Below are the code and all the weights of a small trained network. Each question names an input and a class and asks about switching units off, where a switched-off unit gives its printed mean instead of its output.

import numpy as np


def w(rows, s, z=0):
    codes = np.array(rows[::2]) - 128.0
    scale = np.full(codes.shape[1], s)
    scale[-1] = z or s
    return codes * scale


def norm(h):
    return h / np.sqrt((h * h).mean(-1, keepdims=True) + 1e-5)


def f(y):
    return np.maximum(y, 0)


def log_softmax(a):
    a = a - a.max(-1, keepdims=True)
    return a - np.log(np.exp(a).sum(-1, keepdims=True))


def net(x, mask):
    res = np.array(x, float).reshape(1, 5) / 4 @ E
    u = 0
    for l in range(4):
        y = f(norm(res) @ A[l][:, :-1].T + A[l][:, -1])
        res = res + np.where(mask[u : u + 7], y, B[l][:, -1]) @ B[l][:, :-1]
        u += 7
    return log_softmax(norm(res)[-1] @ U[:, :-1].T + U[:, -1])


A, B = {}, {}
E = w([
[44,132,65,175,76,120,154,75,101,130],'x0',
[19,97,85,40,88,81,96,142,188,168],'x1',
[141,191,108,180,178,28,135,71,175,255],'x2',
[164,121,200,168,180,61,161,141,58,35],'x3',
[136,53,115,83,189,176,198,147,193,146],'x4',
],0.0065)
A[0] = w([
[191,214,78,188,145,109,151,57,75,132,100],'0.n1',
[107,170,91,35,90,208,101,110,255,216,135],'0.n2',
[218,118,136,101,98,202,65,188,106,88,137],'0.n3',
[62,81,105,142,84,163,151,142,24,73,131],'0.n4',
[78,57,54,72,105,253,166,120,132,164,46],'0.n5',
[177,107,209,88,175,253,95,158,41,38,3],'0.n6',
[153,194,195,163,173,151,102,179,144,130,22],'0.n7',
],0.0053,0.0038)
B[0] = w([
[138,143,118,173,162,146,96,61,107,128,189],'0.n1',
[210,91,83,9,58,152,104,107,93,139,253],'0.n2',
[198,83,98,160,145,185,119,171,146,127,214],'0.n3',
[97,132,181,163,172,83,145,98,188,8,206],'0.n4',
[56,59,112,166,196,129,204,181,81,94,199],'0.n5',
[138,125,91,56,49,168,125,169,2,84,217],'0.n6',
[60,106,96,149,174,86,146,137,128,175,150],'0.n7',
],0.0069,0.0062)
A[1] = w([
[134,149,122,143,128,125,163,87,108,137,115],'1.n1',
[153,142,166,148,131,101,93,192,79,120,46],'1.n2',
[142,170,139,81,72,102,82,128,87,184,2],'1.n3',
[150,113,92,125,158,133,100,129,208,163,3],'1.n4',
[142,196,139,255,140,133,144,132,85,156,18],'1.n5',
[159,150,111,142,59,184,145,93,145,102,3],'1.n6',
[51,89,128,103,138,183,155,180,190,139,81],'1.n7',
],0.0087,0.002)
B[1] = w([
[118,100,148,124,75,124,72,67,143,163,186],'1.n1',
[31,133,23,97,155,225,55,61,106,254,224],'1.n2',
[73,141,174,159,85,4,129,128,223,96,210],'1.n3',
[211,168,144,117,20,205,141,124,155,135,211],'1.n4',
[209,212,155,215,248,148,38,47,50,246,253],'1.n5',
[102,84,152,97,78,102,77,27,50,143,193],'1.n6',
[190,55,106,131,81,132,164,95,11,179,237],'1.n7',
],0.0058,0.0038)
A[2] = w([
[127,30,155,47,55,45,162,203,82,72,133],'2.n1',
[180,121,84,112,147,150,203,117,208,251,113],'2.n2',
[250,168,250,119,76,178,107,187,50,58,67],'2.n3',
[85,92,49,118,138,168,174,171,185,194,3],'2.n4',
[216,157,159,97,199,122,131,133,132,197,106],'2.n5',
[187,225,208,151,183,92,206,200,239,175,28],'2.n6',
[217,82,219,179,179,143,253,155,137,141,103],'2.n7',
],0.0053,0.0041)
B[2] = w([
[185,213,117,182,132,82,104,26,130,204,253],'2.n1',
[127,27,211,136,139,196,128,164,138,80,225],'2.n2',
[176,66,82,42,100,181,169,138,76,182,215],'2.n3',
[174,76,155,84,91,156,156,137,49,115,150],'2.n4',
[18,117,177,221,148,71,47,173,159,82,200],'2.n5',
[99,91,175,160,31,169,101,83,148,39,153],'2.n6',
[2,144,156,94,105,25,165,161,115,74,174],'2.n7',
],0.0063,0.0054)
A[3] = w([
[88,205,106,163,92,155,107,117,52,2,80],'3.n1',
[156,159,101,25,108,124,185,210,193,207,7],'3.n2',
[158,103,88,52,153,188,179,167,114,132,95],'3.n3',
[236,189,148,99,137,172,139,165,75,66,79],'3.n4',
[122,164,126,132,127,139,62,149,223,179,110],'3.n5',
[115,185,110,93,76,172,45,98,152,170,96],'3.n6',
[69,148,190,183,78,125,149,189,151,31,88],'3.n7',
],0.0071,0.0023)
B[3] = w([
[218,43,176,126,136,232,149,168,190,121,241],'3.n1',
[254,154,176,210,163,202,166,105,134,137,191],'3.n2',
[94,153,119,139,123,167,83,118,5,113,254],'3.n3',
[85,79,17,65,54,112,82,75,60,246,226],'3.n4',
[128,116,102,83,119,118,239,135,169,100,188],'3.n5',
[90,145,130,130,217,89,172,221,134,134,218],'3.n6',
[75,110,182,142,191,174,141,147,129,63,173],'3.n7',
],0.0078,0.0053)
U = w([
[191,131,133,79,82,86,192,132,239,193,134],'0',
[93,91,190,160,141,154,156,151,182,22,132],'1',
[85,169,106,82,181,127,130,248,98,139,50],'2',
[27,183,61,113,90,16,138,103,156,145,143],'3',
[155,219,91,149,113,128,164,184,138,88,2],'4',
[142,196,152,229,214,121,87,78,112,183,140],'5',
[179,59,67,77,51,206,136,91,49,152,168],'6',
],0.013,0.0062)

Each question gives the input, the list of numbers given to net, and the class t.
The units are the neurons (one row each of A and B). Each row of codes is followed by its name. A weight is (code - 128) times the scale printed after its matrix; where a second scale follows, it is the last column's (A, B and U).
mask holds one flag per neuron, layer by layer. A switched-off neuron (its flag False) gives its mean, the last column of its row in B, instead of its output. The means were averaged over made-up inputs and are rounded, as every weight is.
A unit's drop is (log p(t) with every unit on - log p(t) with that unit switched off) / (log p(t) with every unit on - log p(t) with every unit switched off).
The circuit of an input: a set's keep is (log p(t) with only the set's units on - log p(t) with every unit switched off) / (log p(t) with every unit on - log p(t) with every unit switched off). Starting from the 12 units with the biggest drops (on a tie, the unit counted first), units are removed one at a time, each time the one whose removal leaves the highest keep (on an exact tie, the one counted first), for as long as the keep stays at least 0.8.
units of the circuit, in order: the units of the circuit, biggest drop first
most important unit: the unit with the biggest drop
top k neurons: the k neurons with the biggest drops, biggest first
k most important neurons of layer l: the k neurons of layer l with the biggest drops, biggest first
drop of u: that unit's drop, to one decimal
input [5,-1,-4,1,7], class 1: units of the circuit, in order	(0.n4 0.n2)
input [-8,-2,1,-1,-4], class 2: 3 most important neurons of layer 0	(0.n6 0.n4 0.n5)
input [-6,5,6,7,-1], class 1: most important neuron of layer 2	(2.n6)
input [-3,1,1,7,4], class 2: units of the circuit, in order	(0.n2 0.n4 2.n7)
input [3,1,8,-8,-7], class 3: 3 most important neurons of layer 3	(3.n1 3.n6 3.n2)
input [-2,4,7,1,2], class 0: 2 most important neurons of layer 0	(0.n2 0.n4)
input [8,1,8,-2,0], class 3: 3 most important neurons of layer 3	(3.n1 3.n2 3.n5)
input [-4,8,-5,1,-6], class 3: top 2 neurons	(2.n1 0.n5)
input [8,8,0,8,2], class 1: top 3 neurons	(0.n4 0.n2 3.n4)
input [3,3,-7,0,0], class 1: top 3 neurons	(0.n4 0.n2 0.n5)
input [6,-3,4,-7,-1], class 3: 2 most important neurons of layer 3	(3.n1 3.n6)
input [1,4,1,-2,-3], class 3: top 2 neurons	(3.n1 1.n3)
input [6,3,-6,8,7], class 1: 2 most important neurons of layer 0	(0.n4 0.n2)
input [-4,0,0,-6,-5], class 0: most important unit	1.n3
input [0,5,8,-8,1], class 0: drop of 1.n3	0.4
input [8,3,-8,3,-1], class 1: drop of 0.n4	0.3
input [0,1,1,-3,-1], class 0: drop of 1.n3	0.5
